Here is a tiny trained network, its code and every weight. The questions are about switching its units off for an input and a target symbol, where a switched-off unit gives its printed mean instead of its output.

import numpy as np


def w(rows, s, z=0):
    codes = np.array(rows[::2]) - 128.0
    scale = np.full(codes.shape[1], s)
    scale[-1] = z or s
    return codes * scale


def norm(h):
    return h / np.sqrt((h * h).mean(-1, keepdims=True) + 1e-5)


def f(y):
    return np.maximum(y, 0)


def softmax(a):
    e = np.exp(a - a.max(-1, keepdims=True))
    return e / e.sum(-1, keepdims=True)


def log_softmax(a):
    a = a - a.max(-1, keepdims=True)
    return a - np.log(np.exp(a).sum(-1, keepdims=True))


def net(x, mask):
    ids = ['αβγδεηθξπτφ'.index(c) for c in x.split()]
    T = len(ids)
    res = E[ids] + P[:T]
    u = 0
    for l in range(2):
        r = norm(res)
        for j in range(2):
            rows = slice(2 * j, 2 * j + 2)
            q, k, v = (r @ M[l][rows].T for M in (Q, K, V))
            z = softmax(np.where(np.tri(T) > 0, q @ k.T / 2**0.5, -1e9)) @ v
            o = O[l][rows]
            res = res + np.where(mask[u + j], z, o[:, -1]) @ o[:, :-1]
        u += 2
        y = f(norm(res) @ A[l][:, :-1].T + A[l][:, -1])
        res = res + np.where(mask[u : u + 8], y, B[l][:, -1]) @ B[l][:, :-1]
        u += 8
    return log_softmax(norm(res)[-1] @ U[:, :-1].T + U[:, -1])


Q, K, V, O, A, B = {}, {}, {}, {}, {}, {}
E = w([
[83,129,127,1],'α',
[127,121,80,17],'β',
[212,134,154,142],'γ',
[212,113,98,174],'δ',
[131,165,176,157],'ε',
[199,111,152,184],'η',
[202,155,217,104],'θ',
[148,142,102,141],'ξ',
[96,140,140,45],'π',
[217,62,191,84],'τ',
[80,129,70,79],'φ',
],0.015)
P = w([
[230,250,156,168],'0',
[158,63,126,104],'1',
[112,100,36,118],'2',
[169,201,133,205],'3',
[114,58,153,112],'4',
[104,102,45,124],'5',
[187,187,138,186],'6',
[105,54,159,114],'7',
[98,107,46,129],'8',
[210,179,160,169],'9',
[100,54,149,120],'10',
],0.011)
Q[0] = w([
[223,252,164,43],'L0H0',
[141,108,24,195],'L0H0',
[156,204,138,129],'L0H1',
[40,115,60,191],'L0H1',
],0.0042)
K[0] = w([
[127,162,238,2],'L0H0',
[123,91,95,130],'L0H0',
[168,170,107,139],'L0H1',
[95,120,90,149],'L0H1',
],0.0095)
V[0] = w([
[83,233,19,118],'L0H0',
[55,151,147,234],'L0H0',
[122,71,119,84],'L0H1',
[125,61,4,57],'L0H1',
],0.0033)
O[0] = w([
[10,198,138,187,17],'L0H0',
[94,144,42,165,2],'L0H0',
[71,46,87,2,142],'L0H1',
[188,95,83,189,129],'L0H1',
],0.008,0.0023)
A[0] = w([
[67,244,88,103,144],'L0N0',
[72,131,51,149,2],'L0N1',
[112,43,171,157,166],'L0N2',
[101,167,67,41,140],'L0N3',
[148,112,220,110,122],'L0N4',
[149,140,198,68,114],'L0N5',
[163,105,100,135,180],'L0N6',
[144,80,165,123,134],'L0N7',
],0.011,0.0052)
B[0] = w([
[165,84,123,97,160],'L0N0',
[62,115,134,149,136],'L0N1',
[65,124,48,94,242],'L0N2',
[117,186,191,108,183],'L0N3',
[134,157,2,140,254],'L0N4',
[82,101,110,205,230],'L0N5',
[8,196,108,213,250],'L0N6',
[28,99,117,138,240],'L0N7',
],0.0071,0.0059)
Q[1] = w([
[129,109,174,42],'L1H0',
[254,117,115,148],'L1H0',
[142,135,38,140],'L1H1',
[121,192,52,10],'L1H1',
],0.0095)
K[1] = w([
[128,158,160,119],'L1H0',
[107,92,125,113],'L1H0',
[152,227,19,159],'L1H1',
[68,177,111,2],'L1H1',
],0.0099)
V[1] = w([
[185,187,149,147],'L1H0',
[41,104,2,30],'L1H0',
[96,217,89,44],'L1H1',
[156,146,173,230],'L1H1',
],0.0043)
O[1] = w([
[90,149,155,150,112],'L1H0',
[127,152,92,134,250],'L1H0',
[139,135,245,129,130],'L1H1',
[132,195,124,128,220],'L1H1',
],0.013,0.0013)
A[1] = w([
[163,37,69,122,77],'L1N0',
[215,1,161,252,237],'L1N1',
[90,110,220,94,252],'L1N2',
[192,124,83,254,144],'L1N3',
[120,199,46,123,65],'L1N4',
[6,99,150,147,10],'L1N5',
[93,127,179,12,121],'L1N6',
[62,170,20,128,73],'L1N7',
],0.0074,0.003)
B[1] = w([
[96,153,102,92,207],'L1N0',
[58,144,102,100,220],'L1N1',
[115,224,81,219,184],'L1N2',
[148,186,201,145,255],'L1N3',
[156,51,148,167,193],'L1N4',
[103,221,103,89,174],'L1N5',
[234,71,70,178,174],'L1N6',
[148,53,255,46,243],'L1N7',
],0.0071,0.0058)
U = w([
[159,152,140,51,89],'α',
[236,135,27,111,110],'β',
[170,89,175,120,89],'γ',
[178,112,70,247,90],'δ',
[159,94,198,94,94],'ε',
[88,50,154,251,38],'η',
[170,74,179,105,100],'θ',
[64,123,234,129,72],'ξ',
[146,204,173,139,253],'π',
[122,56,68,58,178],'τ',
[72,178,88,137,111],'φ',
],0.011,0.0062)

Each question gives the input, a string of symbols that net reads in full, and the target symbol t.
The units are the heads (2 rows each of Q, K, V and O) and the neurons (one row each of A and B). Each row of codes is followed by its name. A weight is (code - 128) times the scale printed after its matrix; where a second scale follows, it is the last column's (O, A, B and U).
mask holds one flag per unit, layer by layer, with each layer's heads first. A switched-off unit (its flag False) gives its mean, the last column of its rows in O or B, instead of its output. The means were averaged over made-up inputs and are rounded, as every weight is.
A unit's drop is (log p(t) with every unit on - log p(t) with that unit switched off) / (log p(t) with every unit on - log p(t) with every unit switched off).
The circuit of an input: a set's keep is (log p(t) with only the set's units on - log p(t) with every unit switched off) / (log p(t) with every unit on - log p(t) with every unit switched off). Starting from the 12 units with the biggest drops (on a tie, the unit counted first), units are removed one at a time, each time the one whose removal leaves the highest keep (on an exact tie, the one counted first), for as long as the keep stays at least 0.8.
circuit, biggest first: the units of the circuit, biggest drop first
unit that matters most: the unit with the biggest drop
top k neurons: the k neurons with the biggest drops, biggest first
drop of u: that unit's drop, to one decimal
input α η τ τ, target δ: circuit, biggest first	[L1H1 L1N4]
input τ φ τ β, target π: top 2 neurons	[L0N3 L1N2]
input δ δ δ τ η, target τ: circuit, biggest first	[L0N2 L1N7 L1H1]
input η ξ τ τ, target δ: unit that matters most	L0N5
input π δ β, target β: top 2 neurons	[L1N6 L1N2]
input θ ξ η δ τ η, target η: top 3 neurons	[L1N7 L0N6 L0N4]
input ε η τ τ γ τ τ τ η φ, target π: top 3 neurons	[L0N5 L0N6 L0N2]
input τ δ π, target π: top 3 neurons	[L0N3 L1N2 L1N7]
input τ β η φ β, target φ: top 4 neurons	[L1N2 L1N7 L0N3 L1N5]
input τ τ δ η β π, target π: top 4 neurons	[L0N3 L1N2 L1N7 L0N4]
input β η η φ β, target φ: top 3 neurons	[L1N2 L1N7 L0N3]
input τ η δ τ γ, target τ: drop of L1N7	0.1
input θ β φ τ τ δ τ δ, target τ: drop of L1N5	0.0
input δ π δ ξ ε ε τ τ δ τ θ, target τ: drop of L0N2	0.1
input τ η η δ τ ε π ξ τ φ, target π: unit that matters most	L0N3
input τ ε φ τ τ β, target β: drop of L1N6	1.6
